(135, 126, 104, 143, 127, 132, 106)	135, 106
(151, 131, 134, 124, 146, 136, 131)	151, 131
(148, 101, 113, 112, 112, 113)	148, 113
(107, 114, 106, 123, 133, 117, 106)	107, 106
(128, 117, 106, 127, 124)	128, 124
((127, 104, 140, 110), (146, 103, 126, 120), (132, 119, 110, 131))	127, 131
(136, 122, 106, 136, 135, 115, 133)	136, 133
---
[[140 122 123 124 120 131 130]
 [153 113 140 123 116 142 144]
 [122 138 134 132 133 115 136]]: 131

[[135 123 127 121 122 130 132]
 [123 124 137 147 149 139 135]
 [120 125 137 127 121 150 130]]: 130

[[124 124 142 115 116 128]
 [110 128 138 119 129 127]
 [149 129 131 150 128 130]]: 116

[[138 123 126 124 124 140]
 [137 123 126 125 125 139]
 [139 101 114 102 102 139]]: 124

[[127 122 113 151 123 119]
 [123 108 107 156 134 100]
 [127 137 155 110 114 153]]: 123

[[133 133 136 134 133 128]
 [129 113 131 131 133 151]
 [134 119 131 132 127 147]]: 133

[[128 128 134 156]
 [141 155 132 129]
 [128 128 137 156]]: 134

[[156 128 128 124 134]
 [120 136 125 133 110]
 [130 110 117 136 122]]: 124

[[141 122 136 118 117 126 118]
 [124 105 127  99 123 123 117]
 [134 142 137 149 143 149 116]]: 126
---
[126 137 116 156 154] -> 137
[157 106 135 150 112] -> 135
[138 158 131 117 118] -> 131
[115 122 113 118 105] -> 115
[151 139 122 152 143] -> 143
[155 133 125 151 154] -> 151
[128 137 120 146 103] -> 128
[122 128 152 117 129] -> 128
[114 129 124 156 119] -> 124
[104 118 140 125 152] -> 125
---
123,150,130,125,138 -> 125

138,119,137,156,109,115,138
118,137,120,100,147,142,118
-> 142

138,132,128,142,125,116,99 -> 116

126,136,157,123 -> 157

151,119,103,118,131,136 -> 131

131,131,139,138,103
140,139,143,127,109
131,131,139,138,103
-> 138

132,105,148,127,140 -> 127

129,121,130,125,126,117
140,141,126,106,138,143
-> 138
---
Q:
138,124,107,134
140,153,142,105
150,153,135,130
A: 134

Q:
133,142,109,141,132,135,131
143,133,146,101,136,138,137
108,151,127,147,127,128,129
A: 131

Q:
129,122,132,130,143,117
143,140,156,130,147,114
144,156,143,134,146,124
A: 117

Q:
135,134,142,140,122,126
124,103,149,147,106,148
142,139,147,134,140,117
A: 126

Q:
149,136,126,135,129,142
131,130,121,113,137,135
119,113,128,144,122,133
A: 142

Q:
139,123,151,151,141,134,139
125,128,113,125,124,115,120
129,115,154,150,115,147,132
A: 139

Q:
153,105,118,107,122,135
153,100,120,105,123,136
152,104,124,99,122,135
A: 135

Q:
140,106,116,125
120,112,128,111
140,132,120,135
A: 125

Q:
133,134,149,134,133,134
141,148,135,134,133,138
133,145,140,136,137,150
A: 134
---
[[146 126 128 152]
 [149 126 130 148]] → 130

[[135 133 123 132 127 115 130]
 [149 125 103 127 122 128 117]] → 128

[[127 140 114 127 131  99 140]
 [130 139 128 143 118 133 113]] → 133

[[118 128 117 150 126 132 120]
 [145 121 135 110 131 129 136]] → 129

[[121 120 103 130 113]
 [113 149 127 132 134]] → 132

[[128 140 101 109 137 116 119]
 [124 129 145 144 140 129 139]] → 129

[[114 155 150 117]
 [135 118 132 113]] → 132

[[140 134 153 121 120]
 [122 120 104 136 135]] → 136
---
[[126 136 117 136 155 116]
 [129 126 136 117 136 155]
 [138 137 125 129 126 136]] | 125

[[138 122 129 129 120 131 108]
 [131 127 129 134 114 115 128]
 [123 139 148 150 141 131 122]] | 148

[[156 124 149 131]
 [143 139 134 136]
 [115 130 157 103]] | 157

[[139 122 151 109 135]
 [118 122 124 138 140]
 [134 118 145 117 139]] | 145

[[150 150 146 144 150 110]
 [139 134 139 140 149 128]
 [152 152 148 144 148 108]] | 148

[[105 134 136 112 152 101 144]
 [105 109 148 150 119 104 121]
 [105 134 151 149 112 101 115]] | 151

[[135 153 112 108 124 144 127]
 [131 122 127 122 103 147 154]
 [126 141 135 114 132 132 116]] | 135

[[117 114 101 124 141 133 134]
 [109 144 140 107 145 122 142]
 [151 138 116 127 132 122 134]] | 116
---
[[133 119 108 136]
 [146 153 150 102]
 [138 132 121 123]] result: 153

[[112 138 137 138]
 [127 155 148 156]
 [149 129 126 128]] result: 155

[[112 132 133 116]
 [127 158 113 148]
 [144 140 131 140]] result: 158

[[129 109 137 134]
 [104 100 132 139]
 [148 111 135 124]] result: 100

[[112 114 100 135]
 [118 119 134 111]
 [117 136 131 121]] result: 119

[[116 123 134 151]
 [134 134 152 133]
 [134 135 152 133]] result: 134

[[128 128 128 128]
 [139 114 132 103]
 [127 142 149 123]] result: 114

[[123 155 115 153]
 [138 127 125 134]
 [124 137 133 117]] result: 127

[[114 128 105 133]
 [125 128 113 127]
 [117 126 109 127]] result: 128
---
[123, 153, 148, 129] >> 148

[[140, 139, 116, 118],
 [100, 144, 141, 109],
 [118, 134, 127, 128]] >> 127

[[145, 126, 148, 158],
 [152, 121, 104, 137]] >> 104

[[131, 135, 139, 142],
 [129, 149, 133, 139],
 [129, 153, 131, 137]] >> 131

[102, 139, 137, 129] >> 137

[116, 99, 128, 133] >> 128

[[141, 156, 138, 143],
 [142, 150, 151, 144]] >> 151
---
[[135 138 133 142 134 136 135 136 135 147 131 141 125 145]
 [104 140 146 141 102 104 104 105 105 136 145 140 151 134]
 [154 116 112 119 156 154 156 155 153 122 110 117 102 122]
 [131 140 134 141 132 132 132 134 130 146 134 141 129 143]
 [116 118 124 116 116 117 113 114 115 111 126 115 133 110]] → 110

[[140 130 130 122 115 111 116 114]
 [128 131 133 135 104 106 107 105]
 [127 116 116 122 147 151 149 147]
 [140 134 132 125 110 116 111 115]
 [118 128 130 133 142 143 141 135]] → 135

[[121 127 133 119 133 116 135 142 128 141]
 [128 128 134 137 123 116 134 149 134 136]
 [119 120 141 137 123 108 131 145 133 139]
 [116 127 145 129 139 132 130 124 122 139]
 [114 124 134 130 142 126 134 140 117 144]
 [138 121 154 138 115 125 127 138 141 128]] → 128

[[128 117 130 127 121 126 143 126 131]
 [138 137 152 117 114 128 135 118 130]
 [127 135 147 134 135 132 122 130 124]
 [133 116 141 135 123 115 133 124 128]
 [133 133 142 123 131 113 129 123 128]
 [126 134 117 126 133 151 126 125 126]
 [127 124 140 129 139 103 131 122 130]
 [129 115 143 132 131 120 131 125 130]
 [119 104 142 116 137 135 127 128 126]] → 126

[[136 130 127 122 122 124 136 133 123 119 130]
 [133 129 131 129 121 125 135 129 126 126 131]
 [126 129 127 126 123 131 123 127 130 130 125]
 [123 130 133 138 132 126 124 124 134 145 127]
 [121 122 128 125 143 131 145 131 127 133 131]
 [119 128 121 127 130 137 122 122 133 138 120]
 [123 125 132 131 143 126 141 130 129 140 131]
 [134 126 134 132 128 118 138 135 124 117 136]
 [129 128 131 130 125 126 132 134 127 131 132]
 [116 129 128 132 130 133 131 124 136 150 122]
 [129 129 128 127 122 124 132 130 129 120 126]
 [130 127 135 133 141 119 136 138 127 132 135]] → 135

[[132 126 139 125 111 141 116]
 [136 138 142 118  99 145 127]
 [136 132 139 117 103 144 124]
 [138 136 139 117 110 144 135]
 [136 136 133 117 110 144 132]
 [134 136 124 116 113 139 127]
 [136 132 133 126 110 138 122]
 [140 136 141 117 102 144 129]] → 129

[[139 120 128 127 142 121 112 130 129 147 134 114 116]
 [147 117 140 129 148 120 103 148 121 140 136 117 110]
 [130 125 135 132 130 129 118 128 131 130 128 120 128]
 [140 120 127 126 142 121 113 130 129 147 134 115 115]
 [140 119 129 127 142 121 110 130 129 147 134 113 115]
 [147 116 139 131 148 118 102 147 120 141 136 118 110]
 [140 119 134 130 142 121 108 130 129 146 133 112 115]] → 115
---
[[133 129 136 132 130 131 107 135 128 131 133 126 147 131 134]
 [133 136 120 129 131 130 134 124 127 132 127 146 116 131 135]
 [141 135 138 127 132 128 124 122 115 130 128 152 132 130 154]
 [127 129 121 130 127 129 133 127 133 129 128 128 120 128 124]
 [130 128 130 128 127 127 133 123 125 127 127 133 124 127 134]
 [128 129 123 126 126 126 147 119 126 127 123 136 110 126 130]
 [130 130 123 135 129 133 118 132 136 133 133 128 131 132 127]
 [121 124 117 131 125 129 138 127 140 128 128 117 115 127 112]] ==> 129

[[128 134 141 124 113 120 142 139 132 130 126 125]
 [126 138 141 125 109 117 151 140 128 129 122 124]
 [128 125 101 134 142 117 128 118 114 133 114 113]
 [130 132 134 125 116 112 142 138 130 133 122 116]
 [128 128 150 123 121 146 119 132 141 122 144 148]
 [123 138 121 131 119 113 152 130 115 129 112 118]
 [128 121 102 134 148 127 116 114 117 130 122 121]
 [123 129 108 135 141 132 127 115 113 124 120 128]
 [126 126 110 133 141 130 123 117 117 127 123 126]
 [132 118 137 125 138 147 101 124 142 126 147 142]
 [123 136 117 132 124 116 147 127 115 128 113 119]] ==> 134

[[127 127 129 128 131 132 115 129 133 116 135]
 [127 127 129 127 120 133 117 129 131 112 139]
 [127 128 129 127 115 134 118 129 131 111 140]
 [127 128 129 127 111 134 118 129 130 110 142]
 [128 125 129 128 152 129 114 128 135 123 127]
 [128 126 129 128 145 130 114 129 134 120 130]
 [127 127 129 128 126 133 116 129 132 114 137]] ==> 127

[[121 128 129 135 126 130 126 122 133]
 [131 124 124 128 129 130 123 123 126]
 [133 125 124 125 129 129 124 125 123]
 [141 130 143 127 143 119 156 126 129]
 [132 124 125 127 129 129 125 123 126]] ==> 128

[[118 118 104 125 140 124]
 [122 122 105 121 144 127]
 [122 145 136 140 111 116]
 [130 107 143 142 121 132]
 [138 138 114 117 147 137]
 [113 123 119 146 120 114]
 [120 120 104 123 142 126]
 [139 121 144 148 123 135]
 [127 127 106 117 146 131]] ==> 118
---
[110 109 153 140 150] ==> 150
[153 154 117 123 117 124 101] ==> 101
[136 121 145 143 101] ==> 101
[105 131 110 145 133 139] ==> 139
[109 149 112 139 158 128] ==> 128
[128 115 142 105 152] ==> 152
